Here is a tiny trained network, its code and every weight. The questions are about switching its units off for an input and a target symbol, where a switched-off unit gives its printed mean instead of its output.

import numpy as np


def w(rows, s, z=0):
    codes = np.array(rows[::2]) - 128.0
    scale = np.full(codes.shape[1], s)
    scale[-1] = z or s
    return codes * scale


def norm(h):
    return h / np.sqrt((h * h).mean(-1, keepdims=True) + 1e-5)


def f(y):
    return y / 2 * (1 + np.tanh(0.7978845608 * (y + 0.044715 * y**3)))


def softmax(a):
    e = np.exp(a - a.max(-1, keepdims=True))
    return e / e.sum(-1, keepdims=True)


def log_softmax(a):
    a = a - a.max(-1, keepdims=True)
    return a - np.log(np.exp(a).sum(-1, keepdims=True))


def net(x, mask):
    ids = ['αγδεζξτψω'.index(c) for c in x.split()]
    T = len(ids)
    res = E[ids] + P[:T]
    u = 0
    for l in range(3):
        r = norm(res)
        for j in range(3):
            rows = slice(2 * j, 2 * j + 2)
            q, k, v = (r @ M[l][rows].T for M in (Q, K, V))
            z = softmax(np.where(np.tri(T) > 0, q @ k.T / 2**0.5, -1e9)) @ v
            o = O[l][rows]
            res = res + np.where(mask[u + j], z, o[:, -1]) @ o[:, :-1]
        u += 3
        y = f(norm(res) @ A[l][:, :-1].T + A[l][:, -1])
        res = res + np.where(mask[u : u + 4], y, B[l][:, -1]) @ B[l][:, :-1]
        u += 4
    return log_softmax(norm(res)[-1] @ U[:, :-1].T + U[:, -1])


Q, K, V, O, A, B = {}, {}, {}, {}, {}, {}
E = w([
[82,129,137,128],'α',
[141,107,57,61],'γ',
[157,209,213,100],'δ',
[119,82,57,111],'ε',
[7,76,108,172],'ζ',
[133,128,54,173],'ξ',
[126,76,206,124],'τ',
[123,147,160,115],'ψ',
[112,35,149,101],'ω',
],0.02)
P = w([
[76,115,125,253],'0',
[4,140,111,199],'1',
[21,121,82,154],'2',
[57,101,64,131],'3',
[76,97,64,134],'4',
[82,97,50,130],'5',
[86,103,51,129],'6',
[90,114,34,136],'7',
],0.006)
Q[0] = w([
[64,111,33,78],'0.h1',
[149,158,184,43],'0.h1',
[12,95,188,160],'0.h2',
[55,135,88,168],'0.h2',
[255,57,164,136],'0.h3',
[173,208,98,214],'0.h3',
],0.0085)
K[0] = w([
[80,115,44,166],'0.h1',
[115,154,249,135],'0.h1',
[133,89,234,185],'0.h2',
[152,145,231,131],'0.h2',
[112,230,132,126],'0.h3',
[110,116,167,50],'0.h3',
],0.012)
V[0] = w([
[98,184,203,72],'0.h1',
[203,204,108,96],'0.h1',
[93,165,117,107],'0.h2',
[191,144,38,226],'0.h2',
[147,1,75,123],'0.h3',
[80,73,165,37],'0.h3',
],0.0086)
O[0] = w([
[231,153,69,202,1],'0.h1',
[182,203,80,209,28],'0.h1',
[49,83,108,88,159],'0.h2',
[12,168,135,255,64],'0.h2',
[110,168,173,30,219],'0.h3',
[120,53,190,48,117],'0.h3',
],0.0076,0.0055)
A[0] = w([
[125,187,103,74,190],'0.n1',
[104,192,109,245,190],'0.n2',
[137,132,134,207,253],'0.n3',
[95,181,118,131,130],'0.n4',
],0.012,0.0027)
B[0] = w([
[140,250,130,120,251],'0.n1',
[89,100,211,206,221],'0.n2',
[129,181,107,187,148],'0.n3',
[150,221,196,108,164],'0.n4',
],0.011,0.0029)
Q[1] = w([
[218,30,78,124],'1.h1',
[114,28,197,55],'1.h1',
[106,69,254,8],'1.h2',
[172,171,196,90],'1.h2',
[234,115,226,149],'1.h3',
[140,123,228,89],'1.h3',
],0.0098)
K[1] = w([
[86,120,172,190],'1.h1',
[114,235,162,39],'1.h1',
[101,55,172,103],'1.h2',
[64,103,203,238],'1.h2',
[146,99,164,249],'1.h3',
[32,146,112,174],'1.h3',
],0.011)
V[1] = w([
[197,44,177,149],'1.h1',
[130,113,156,61],'1.h1',
[86,149,157,184],'1.h2',
[152,18,249,240],'1.h2',
[140,201,88,32],'1.h3',
[181,163,211,254],'1.h3',
],0.0086)
O[1] = w([
[51,106,55,144,59],'1.h1',
[197,65,113,102,179],'1.h1',
[141,215,126,2,139],'1.h2',
[179,202,86,67,126],'1.h2',
[83,136,46,29,163],'1.h3',
[173,4,144,59,1],'1.h3',
],0.0055,0.0081)
A[1] = w([
[124,73,1,102,122],'1.n1',
[105,129,224,99,199],'1.n2',
[154,94,213,178,242],'1.n3',
[100,41,189,88,3],'1.n4',
],0.0093,0.0036)
B[1] = w([
[156,167,87,209,192],'1.n1',
[254,52,111,56,255],'1.n2',
[169,185,180,115,172],'1.n3',
[95,86,76,65,162],'1.n4',
],0.0079,0.0043)
Q[2] = w([
[117,159,50,230],'2.h1',
[81,205,75,65],'2.h1',
[115,238,71,122],'2.h2',
[60,139,129,150],'2.h2',
[112,163,127,2],'2.h3',
[158,210,229,75],'2.h3',
],0.0087)
K[2] = w([
[169,83,88,120],'2.h1',
[152,148,83,8],'2.h1',
[164,69,63,99],'2.h2',
[132,101,77,99],'2.h2',
[92,167,117,185],'2.h3',
[142,73,135,228],'2.h3',
],0.014)
V[2] = w([
[81,145,149,78],'2.h1',
[165,143,172,159],'2.h1',
[110,1,90,149],'2.h2',
[71,122,135,134],'2.h2',
[120,100,111,167],'2.h3',
[125,43,151,34],'2.h3',
],0.0085)
O[2] = w([
[212,228,112,226,255],'2.h1',
[112,56,71,2,69],'2.h1',
[174,173,164,79,110],'2.h2',
[120,96,150,254,182],'2.h2',
[79,196,141,150,107],'2.h3',
[57,108,151,152,113],'2.h3',
],0.0062,0.0044)
A[2] = w([
[159,91,174,177,168],'2.n1',
[144,144,206,39,253],'2.n2',
[198,12,220,67,177],'2.n3',
[57,95,176,110,63],'2.n4',
],0.011,0.003)
B[2] = w([
[114,190,135,135,142],'2.n1',
[212,113,84,132,254],'2.n2',
[98,145,102,248,221],'2.n3',
[129,89,123,22,159],'2.n4',
],0.013,0.0064)
U = w([
[54,65,166,78,171],'α',
[98,186,80,85,160],'γ',
[119,130,193,138,22],'δ',
[183,131,147,66,39],'ε',
[199,128,53,153,2],'ζ',
[209,236,81,52,65],'ξ',
[216,78,139,203,107],'τ',
[20,219,190,249,147],'ψ',
[99,76,58,162,219],'ω',
],0.011,0.0072)

Each question gives the input, a string of symbols that net reads in full, and the target symbol t.
The units are the heads (2 rows each of Q, K, V and O) and the neurons (one row each of A and B). Each row of codes is followed by its name. A weight is (code - 128) times the scale printed after its matrix; where a second scale follows, it is the last column's (O, A, B and U).
mask holds one flag per unit, layer by layer, with each layer's heads first. A switched-off unit (its flag False) gives its mean, the last column of its rows in O or B, instead of its output. The means were averaged over made-up inputs and are rounded, as every weight is.
A unit's drop is (log p(t) with every unit on - log p(t) with that unit switched off) / (log p(t) with every unit on - log p(t) with every unit switched off).
The circuit of an input: a set's keep is (log p(t) with only the set's units on - log p(t) with every unit switched off) / (log p(t) with every unit on - log p(t) with every unit switched off). Starting from the 12 units with the biggest drops (on a tie, the unit counted first), units are removed one at a time, each time the one whose removal leaves the highest keep (on an exact tie, the one counted first), for as long as the keep stays at least 0.8.
units of the circuit, in order: the units of the circuit, biggest drop first
unit that matters most: the unit with the biggest drop
k most important neurons: the k neurons with the biggest drops, biggest first
k most important neurons of layer l: the k neurons of layer l with the biggest drops, biggest first
which heads matter: for each layer, one digit per head in row order, 1 if its drop is at least 0.15 and else 0, layers parted by /
drop when u is switched off: that unit's drop, to one decimal
input ψ ω ε, target ξ: which heads matter : 101 / 001 / 110
input α ξ ζ ξ ω δ ξ, target ξ: units of the circuit, in order : [0.h3 2.n3]
input ε ξ ε, target ψ: which heads matter : 010 / 001 / 100
input ξ ξ τ ξ γ δ, target ψ: unit that matters most : 0.h2
input τ δ ζ ξ δ, target ψ: which heads matter : 111 / 000 / 000
input ξ ω δ α ξ, target ψ: which heads matter : 000 / 011 / 100
input τ ω ψ ξ δ ξ ξ, target ψ: 2 most important neurons : [2.n2 1.n2]
input ψ δ ψ δ δ α, target α: which heads matter : 000 / 100 / 000
input ξ α ψ τ α, target τ: which heads matter : 010 / 000 / 000
input ψ ξ ε γ ψ ψ ω, target ω: which heads matter : 000 / 000 / 000
input α ε ε α ε, target α: which heads matter : 101 / 010 / 001
input ψ δ ψ α α, target α: 2 most important neurons of layer 2 : [2.n4 2.n2]
input ω ψ ξ, target ξ: 2 most important neurons : [0.n1 2.n3]
input α ξ δ ε ξ δ α, target ξ: most important neuron : [0.n1]
input ξ τ ξ, target γ: 2 most important neurons of layer 0 : [0.n1 0.n4]
input α ζ ξ ε, target ψ: 2 most important neurons : [2.n2 0.n2]
input τ ξ ξ τ ξ, target γ: 2 most important neurons of layer 1 : [1.n3 1.n2]
input ζ ξ ψ ξ ξ ω, target ω: drop when 0.h2 is switched off : 0.0
input ε α α ε, target α: drop when 0.h1 is switched off : 0.4
input α ξ α ξ ξ δ ξ α, target ξ: unit that matters most : 0.h3
input δ α ω α, target ω: drop when 0.h3 is switched off : 0.5
input ω ξ ψ ξ ξ ζ, target α: drop when 1.h2 is switched off : 0.1
